Below are the code and all the weights of a small trained network. Each question names an input and a target symbol and asks about switching units off, where a switched-off unit gives its printed mean instead of its output.

import numpy as np


def w(rows, s, z=0):
    codes = np.array(rows[::2]) - 128.0
    scale = np.full(codes.shape[1], s)
    scale[-1] = z or s
    return codes * scale


def norm(h):
    return h / np.sqrt((h * h).mean(-1, keepdims=True) + 1e-5)


def f(y):
    return np.maximum(y, 0)


def softmax(a):
    e = np.exp(a - a.max(-1, keepdims=True))
    return e / e.sum(-1, keepdims=True)


def log_softmax(a):
    a = a - a.max(-1, keepdims=True)
    return a - np.log(np.exp(a).sum(-1, keepdims=True))


def net(x, mask):
    ids = ['Ψβθστω'.index(c) for c in x.split()]
    T = len(ids)
    res = E[ids] + P[:T]
    u = 0
    for l in range(2):
        q, k, v = (norm(res) @ M[l].T for M in (Q, K, V))
        z = softmax(np.where(np.tri(T) > 0, q @ k.T / 3**0.5, -1e9)) @ v
        res = res + np.where(mask[u], z, O[l][:, -1]) @ O[l][:, :-1]
        u += 1
        y = f(norm(res) @ A[l][:, :-1].T + A[l][:, -1])
        res = res + np.where(mask[u : u + 4], y, B[l][:, -1]) @ B[l][:, :-1]
        u += 4
    return log_softmax(norm(res)[-1] @ U[:, :-1].T + U[:, -1])


Q, K, V, O, A, B = {}, {}, {}, {}, {}, {}
E = w([
[58,95,93,241,129,127,100,111,181,85,143,48],'Ψ',
[132,154,137,133,89,109,41,198,106,35,132,77],'β',
[173,187,107,39,130,102,160,95,38,148,83,78],'θ',
[101,123,129,111,5,84,175,121,77,1,79,127],'σ',
[150,75,77,61,106,9,121,181,85,118,80,148],'τ',
[103,232,129,131,189,90,143,126,241,141,116,90],'ω',
],0.016)
P = w([
[135,87,106,61,141,70,132,133,121,94,120,52],'0',
[146,135,163,155,77,98,137,175,130,120,6,55],'1',
[105,163,110,150,173,133,128,156,114,145,118,145],'2',
[82,104,197,65,141,116,139,147,122,95,110,86],'3',
[166,95,101,148,89,170,143,153,141,123,84,171],'4',
[157,154,86,175,137,99,158,126,79,134,189,151],'5',
[122,102,188,76,139,91,159,114,142,132,163,100],'6',
],0.017)
Q[0] = w([
[67,164,60,144,134,80,104,158,103,116,142,113],'L0H1',
[160,157,31,156,145,255,122,103,93,140,148,191],'L0H1',
[149,102,158,83,130,22,188,132,91,53,93,91],'L0H1',
],0.0095)
K[0] = w([
[131,79,153,152,97,132,115,152,115,62,149,152],'L0H1',
[77,114,157,103,101,117,127,161,117,130,67,3],'L0H1',
[138,150,95,138,133,126,115,155,67,126,192,177],'L0H1',
],0.012)
V[0] = w([
[240,165,233,98,91,221,108,72,18,98,83,147],'L0H1',
[81,113,61,161,66,150,2,112,175,112,134,160],'L0H1',
[116,4,138,123,125,120,44,147,111,121,130,140],'L0H1',
],0.0066)
O[0] = w([
[134,167,146,71,108,246,118,183,62,138,157,115,45],'L0H1',
[107,127,157,110,124,106,170,109,103,232,191,168,168],'L0H1',
[94,102,149,107,123,167,142,142,168,155,99,80,254],'L0H1',
],0.012,0.00077)
A[0] = w([
[83,131,103,136,166,190,89,106,113,125,147,168,2],'L0N1',
[86,178,100,116,124,151,254,111,137,211,64,133,70],'L0N2',
[72,146,101,167,238,125,155,109,161,168,150,165,74],'L0N3',
[179,161,80,188,119,110,129,110,99,106,86,129,149],'L0N4',
],0.0092,0.002)
B[0] = w([
[163,30,180,141,204,63,151,1,201,148,44,178,136],'L0N1',
[204,63,98,223,96,92,185,248,131,108,27,37,215],'L0N2',
[139,168,176,39,102,232,117,51,59,87,189,94,188],'L0N3',
[186,118,142,245,225,195,92,79,179,164,77,207,252],'L0N4',
],0.0074,0.0044)
Q[1] = w([
[193,4,231,19,41,159,186,136,140,148,67,167],'L1H1',
[172,115,145,120,109,81,153,190,105,42,158,20],'L1H1',
[116,73,90,153,186,255,73,189,128,213,116,244],'L1H1',
],0.0061)
K[1] = w([
[107,189,138,140,95,66,11,186,80,87,74,134],'L1H1',
[185,172,59,125,104,85,164,111,62,159,207,158],'L1H1',
[8,111,142,63,90,153,73,90,112,102,78,2],'L1H1',
],0.0085)
V[1] = w([
[161,113,253,169,138,209,79,165,202,237,124,73],'L1H1',
[109,39,114,142,47,186,28,132,128,94,187,115],'L1H1',
[77,146,87,192,145,118,75,53,71,82,151,20],'L1H1',
],0.0051)
O[1] = w([
[137,66,141,92,168,142,111,8,149,78,155,171,76],'L1H1',
[87,128,221,133,156,102,139,113,92,110,113,151,119],'L1H1',
[124,152,160,141,114,199,189,170,122,170,227,179,253],'L1H1',
],0.011,0.0051)
A[1] = w([
[94,45,214,25,118,13,153,104,143,154,188,59,113],'L1N1',
[127,93,129,146,91,127,65,164,82,87,146,205,50],'L1N2',
[116,46,205,1,123,172,158,124,96,112,180,105,7],'L1N3',
[170,174,194,99,99,219,136,197,54,47,93,57,19],'L1N4',
],0.0067,0.0017)
B[1] = w([
[156,160,207,142,114,190,87,110,126,179,103,157,188],'L1N1',
[147,70,75,157,156,173,97,121,153,186,101,83,158],'L1N2',
[134,54,158,134,189,96,253,103,130,63,137,90,164],'L1N3',
[101,127,95,123,128,111,107,74,144,129,169,180,254],'L1N4',
],0.014,0.012)
U = w([
[173,103,115,177,80,192,105,210,160,105,73,63,160],'Ψ',
[99,145,95,157,51,142,69,2,148,224,91,193,106],'β',
[143,73,43,38,120,150,100,55,184,78,171,96,185],'θ',
[131,117,92,173,191,17,112,114,135,85,157,140,4],'σ',
[141,108,180,141,192,145,147,140,82,66,144,116,163],'τ',
[57,147,85,140,107,68,155,183,85,130,194,126,134],'ω',
],0.0074,0.0026)

Each question gives the input, a string of symbols that net reads in full, and the target symbol t.
The units are the heads (3 rows each of Q, K, V and O) and the neurons (one row each of A and B). Each row of codes is followed by its name. A weight is (code - 128) times the scale printed after its matrix; where a second scale follows, it is the last column's (O, A, B and U).
mask holds one flag per unit, layer by layer, with each layer's heads first. A switched-off unit (its flag False) gives its mean, the last column of its rows in O or B, instead of its output. The means were averaged over made-up inputs and are rounded, as every weight is.
A unit's drop is (log p(t) with every unit on - log p(t) with that unit switched off) / (log p(t) with every unit on - log p(t) with every unit switched off).
The circuit of an input: a set's keep is (log p(t) with only the set's units on - log p(t) with every unit switched off) / (log p(t) with every unit on - log p(t) with every unit switched off). Starting from all 10 units, units are removed one at a time, each time the one whose removal leaves the highest keep (on an exact tie, the one counted first), for as long as the keep stays at least 0.8.
circuit, biggest first: the units of the circuit, biggest drop first
most important unit: the unit with the biggest drop
top k neurons: the k neurons with the biggest drops, biggest first
k most important neurons of layer l: the k neurons of layer l with the biggest drops, biggest first
drop of u: that unit's drop, to one decimal
input Ψ Ψ θ Ψ, target θ: 2 most important neurons of layer 1 -> L1N4; L1N1
input σ β σ β, target ω: top 2 neurons -> L1N4; L1N1
input σ σ β Ψ β, target β: top 2 neurons -> L1N4; L0N3
input β σ Ψ β β β ω, target τ: most important unit -> L0N3
input β β Ψ ω, target β: circuit, biggest first -> L0H1; L1N1
input β ω β β β θ σ, target θ: circuit, biggest first -> L0H1; L1N4; L1H1
input σ β Ψ θ ω, target Ψ: 3 most important neurons of layer 1 -> L1N4; L1N3; L1N1
input τ θ θ Ψ, target θ: 2 most important neurons of layer 1 -> L1N1; L1N4
input β β τ β θ ω, target θ: circuit, biggest first -> L1H1; L0H1
input σ β σ β σ Ψ, target τ: circuit, biggest first -> L1H1; L1N4; L0H1
input Ψ β β τ, target τ: 2 most important neurons of layer 1 -> L1N3; L1N1
input β Ψ β, target τ: circuit, biggest first -> L1H1; L0H1; L1N4
input τ θ σ τ, target ω: circuit, biggest first -> L1H1; L0H1
input Ψ ω Ψ Ψ β Ψ β, target β: 2 most important neurons of layer 1 -> L1N1; L1N3
input β β σ β β θ, target Ψ: circuit, biggest first -> L0N2; L1H1
input θ τ τ σ, target Ψ: circuit, biggest first -> L1N4; L0H1; L1H1
input β σ τ ω σ Ψ σ, target β: circuit, biggest first -> L1N1
input θ σ β, target ω: circuit, biggest first -> L0H1; L1N1
input θ β σ Ψ, target ω: 2 most important neurons of layer 1 -> L1N1; L1N2
input σ Ψ β σ τ, target Ψ: 3 most important neurons of layer 0 -> L0N2; L0N3; L0N4
input Ψ τ θ θ, target θ: circuit, biggest first -> L1H1
input ω β Ψ, target τ: 2 most important neurons of layer 1 -> L1N4; L1N3
input σ β θ Ψ ω τ β, target Ψ: 2 most important neurons of layer 0 -> L0N4; L0N3
input σ Ψ Ψ σ σ θ σ, target θ: 2 most important neurons of layer 0 -> L0N4; L0N2
input ω β θ θ, target θ: 2 most important neurons of layer 1 -> L1N4; L1N1
input τ τ τ β σ ω τ, target σ: drop of L0N2 -> 0.0
input τ β θ τ ω, target Ψ: drop of L1N4 -> 0.5
